Below are the code and all the weights of a small trained network. Each question names an input and a class and asks about switching units off, where a switched-off unit gives its printed mean instead of its output.

import numpy as np


def w(rows, s, z=0):
    codes = np.array(rows[::2]) - 128.0
    scale = np.full(codes.shape[1], s)
    scale[-1] = z or s
    return codes * scale


def f(y):
    return y / 2 * (1 + np.tanh(0.7978845608 * (y + 0.044715 * y**3)))


def log_softmax(a):
    a = a - a.max(-1, keepdims=True)
    return a - np.log(np.exp(a).sum(-1, keepdims=True))


def net(x, mask):
    res = np.array(x, float).reshape(1, 5) / 4 @ E
    y = f(res @ A[0][:, :-1].T + A[0][:, -1])
    res = res + np.where(mask, y, B[0][:, -1]) @ B[0][:, :-1]
    return log_softmax(res[-1] @ U[:, :-1].T + U[:, -1])


A, B = {}, {}
E = w([
[123,125,129],'x0',
[131,128,127],'x1',
[217,23,148],'x2',
[125,129,128],'x3',
[125,143,254],'x4',
],0.0082)
A[0] = w([
[104,208,104,178],'N1',
[212,9,98,105],'N2',
[82,88,117,254],'N3',
[115,106,20,90],'N4',
[122,206,122,68],'N5',
[139,129,69,74],'N6',
[107,160,219,98],'N7',
[47,148,115,77],'N8',
[196,130,161,59],'N9',
[96,160,118,160],'N10',
],0.015,0.0075)
B[0] = w([
[181,83,91,200],'N1',
[159,96,86,244],'N2',
[202,167,251,202],'N3',
[51,98,209,200],'N4',
[162,56,102,150],'N5',
[85,120,112,149],'N6',
[92,56,120,183],'N7',
[172,84,73,157],'N8',
[136,43,96,138],'N9',
[184,89,127,164],'N10',
],0.012,0.011)
U = w([
[153,88,80,22],'0',
[119,128,132,237],'1',
[5,59,123,91],'2',
[130,137,131,216],'3',
[132,136,132,203],'4',
[121,204,134,63],'5',
[78,238,129,7],'6',
[61,211,117,16],'7',
],0.018,0.013)

Each question gives the input, the list of numbers given to net, and the class t.
The units are the neurons (one row each of A and B). Each row of codes is followed by its name. A weight is (code - 128) times the scale printed after its matrix; where a second scale follows, it is the last column's (A, B and U).
mask holds one flag per neuron, in row order. A switched-off neuron (its flag False) gives its mean, the last column of its row in B, instead of its output. The means were averaged over made-up inputs and are rounded, as every weight is.
A unit's drop is (log p(t) with every unit on - log p(t) with that unit switched off) / (log p(t) with every unit on - log p(t) with every unit switched off).
The circuit of an input: a set's keep is (log p(t) with only the set's units on - log p(t) with every unit switched off) / (log p(t) with every unit on - log p(t) with every unit switched off). Starting from all 10 units, units are removed one at a time, each time the one whose removal leaves the highest keep (on an exact tie, the one counted first), for as long as the keep stays at least 0.8.
units of the circuit, in order: the units of the circuit, biggest drop first
unit that matters most: the unit with the biggest drop
top k neurons: the k neurons with the biggest drops, biggest first
drop of u: that unit's drop, to one decimal
input [4,1,-5,-3,2], class 0: units of the circuit, in order => N1, N4
input [-4,-7,3,-2,-7], class 2: units of the circuit, in order => N4
input [5,5,-8,-5,-2], class 0: units of the circuit, in order => N1, N8
input [-1,5,-7,0,-8], class 2: top 3 neurons => N4, N6, N2
input [4,-3,-7,-6,-3], class 0: top 4 neurons => N1, N8, N5, N10
input [-6,1,-8,5,-8], class 0: top 3 neurons => N1, N8, N10
input [1,-4,-8,7,8], class 0: units of the circuit, in order => N1, N8, N5
input [4,-2,-1,6,-7], class 2: top 2 neurons => N4, N6
input [2,0,2,2,6], class 2: top 2 neurons => N7, N3
input [1,5,-5,4,2], class 0: top 2 neurons => N1, N4
input [4,-6,-8,-6,-5], class 0: top 3 neurons => N1, N8, N5
input [8,5,8,-6,6], class 0: top 2 neurons => N2, N9
input [-6,-3,3,2,-6], class 2: top 3 neurons => N4, N6, N1
input [3,-3,-3,-1,8], class 2: unit that matters most => N7
input [-5,0,-3,2,6], class 2: top 3 neurons => N7, N3, N2
input [-4,-3,-1,0,6], class 2: top 2 neurons => N7, N3
input [-2,3,4,0,-7], class 2: top 2 neurons => N4, N6
input [0,-7,6,3,-7], class 2: drop of N6 => 0.2
input [-1,2,7,-4,7], class 0: drop of N4 => 0.6
input [-7,-8,-8,6,6], class 0: drop of N1 => 0.2
input [-4,6,5,6,8], class 2: top neuron => N7
